Here is a tiny trained network, its code and every weight. The questions are about switching its units off for an input and a class, where a switched-off unit gives its printed mean instead of its output.

import numpy as np


def w(rows, s, z=0):
    codes = np.array(rows[::2]) - 128.0
    scale = np.full(codes.shape[1], s)
    scale[-1] = z or s
    return codes * scale


def f(y):
    return np.maximum(y, 0)


def log_softmax(a):
    a = a - a.max(-1, keepdims=True)
    return a - np.log(np.exp(a).sum(-1, keepdims=True))


def net(x, mask):
    res = np.array(x, float).reshape(1, 6) / 4 @ E
    y = f(res @ A[0][:, :-1].T + A[0][:, -1])
    res = res + np.where(mask, y, B[0][:, -1]) @ B[0][:, :-1]
    return log_softmax(res[-1] @ U[:, :-1].T + U[:, -1])


A, B = {}, {}
E = w([
[191,120,61,130,209,162],'x0',
[47,164,73,118,203,255],'x1',
[191,210,39,159,57,151],'x2',
[60,144,93,170,132,41],'x3',
[131,186,127,207,224,169],'x4',
[144,57,91,247,54,223],'x5',
],0.0067)
A[0] = w([
[129,143,115,55,171,203,85],'n0',
[94,72,99,111,142,164,39],'n1',
[104,112,109,84,7,148,163],'n2',
[124,179,92,200,75,191,182],'n3',
[86,121,75,91,64,114,117],'n4',
[157,151,120,95,111,112,133],'n5',
[156,100,7,189,146,74,149],'n6',
[145,125,62,164,114,131,221],'n7',
[134,65,141,222,98,140,232],'n8',
[67,85,156,142,98,105,146],'n9',
[161,150,142,127,138,155,103],'n10',
[130,109,195,173,153,83,183],'n11',
[121,172,123,134,143,185,118],'n12',
[133,152,64,145,73,177,146],'n13',
[105,139,128,118,178,230,88],'n14',
[174,95,109,196,117,146,255],'n15',
[169,172,121,53,181,104,94],'n16',
[112,154,151,134,102,130,124],'n17',
[140,129,181,176,168,118,149],'n18',
[154,109,113,82,91,214,141],'n19',
[86,155,140,152,139,82,149],'n20',
[30,177,147,87,143,96,126],'n21',
[144,128,150,156,125,100,90],'n22',
[154,192,122,44,158,113,175],'n23',
[125,132,155,90,115,132,140],'n24',
[120,178,65,211,67,205,171],'n25',
],0.014,0.0036)
B[0] = w([
[111,62,115,53,142,53,195],'n0',
[149,102,88,112,149,128,153],'n1',
[152,147,149,251,120,116,211],'n2',
[96,134,178,116,221,181,227],'n3',
[109,156,172,180,125,140,172],'n4',
[138,137,123,166,112,133,159],'n5',
[74,106,193,43,107,194,197],'n6',
[96,92,156,93,116,157,192],'n7',
[192,164,176,117,111,95,219],'n8',
[103,145,74,177,128,175,178],'n9',
[131,122,121,127,135,103,152],'n10',
[94,163,194,148,133,142,185],'n11',
[129,135,116,120,186,121,179],'n12',
[111,129,182,146,147,186,204],'n13',
[185,92,82,106,199,118,207],'n14',
[126,113,187,83,96,147,213],'n15',
[152,168,114,103,54,80,190],'n16',
[130,150,110,116,136,139,149],'n17',
[114,100,187,165,119,135,165],'n18',
[121,21,142,124,108,118,197],'n19',
[73,98,120,112,149,137,172],'n20',
[48,105,73,83,85,152,200],'n21',
[134,149,122,116,143,166,150],'n22',
[119,179,105,126,52,85,202],'n23',
[117,118,135,151,114,89,157],'n24',
[97,154,199,97,210,206,247],'n25',
],0.025,0.013)
U = w([
[95,147,105,49,61,132,239],'0',
[28,172,104,142,192,209,183],'1',
[165,112,6,126,127,189,5],'2',
[197,56,132,178,155,115,40],'3',
[143,141,2,13,179,113,19],'4',
[174,242,130,189,91,108,73],'5',
[168,124,215,115,220,213,209],'6',
],0.0069,0.0023)

Each question gives the input, the list of numbers given to net, and the class t.
The units are the neurons (one row each of A and B). Each row of codes is followed by its name. A weight is (code - 128) times the scale printed after its matrix; where a second scale follows, it is the last column's (A, B and U).
mask holds one flag per neuron, in row order. A switched-off neuron (its flag False) gives its mean, the last column of its row in B, instead of its output. The means were averaged over made-up inputs and are rounded, as every weight is.
A unit's drop is (log p(t) with every unit on - log p(t) with that unit switched off) / (log p(t) with every unit on - log p(t) with every unit switched off).
The circuit of an input: a set's keep is (log p(t) with only the set's units on - log p(t) with every unit switched off) / (log p(t) with every unit on - log p(t) with every unit switched off). Starting from the 12 units with the biggest drops (on a tie, the unit counted first), units are removed one at a time, each time the one whose removal leaves the highest keep (on an exact tie, the one counted first), for as long as the keep stays at least 0.8.
units of the circuit, in order: the units of the circuit, biggest drop first
most important unit: the unit with the biggest drop
k most important neurons: the k neurons with the biggest drops, biggest first
drop when u is switched off: that unit's drop, to one decimal
input [3,6,-2,-7,-8,-8], class 4: 2 most important neurons => (n0, n14)
input [1,2,-6,1,-6,3], class 3: units of the circuit, in order => (n25, n3, n6)
input [-7,-6,2,4,7,-7], class 0: units of the circuit, in order => (n25, n3)
input [-7,2,6,1,-8,-2], class 5: most important unit => n2
input [-6,6,-8,-8,-8,-3], class 0: units of the circuit, in order => (n21, n3)
input [-6,3,-4,-1,-7,6], class 3: units of the circuit, in order => (n2, n25, n6)
input [4,-3,-4,7,-5,-3], class 0: 2 most important neurons => (n25, n3)
input [3,1,-2,6,-7,3], class 1: 2 most important neurons => (n9, n25)
input [-1,3,1,-4,-8,-2], class 5: 2 most important neurons => (n2, n14)
input [-3,0,-3,0,-3,-3], class 1: 2 most important neurons => (n8, n0)
input [-8,7,-1,5,4,-5], class 4: drop when n3 is switched off => 0.1
input [-1,-1,-8,7,-3,-6], class 0: drop when n16 is switched off => 0.2
input [-7,4,1,3,4,1], class 1: drop when n21 is switched off => 0.3
input [-3,6,0,8,1,2], class 1: units of the circuit, in order => (n21)
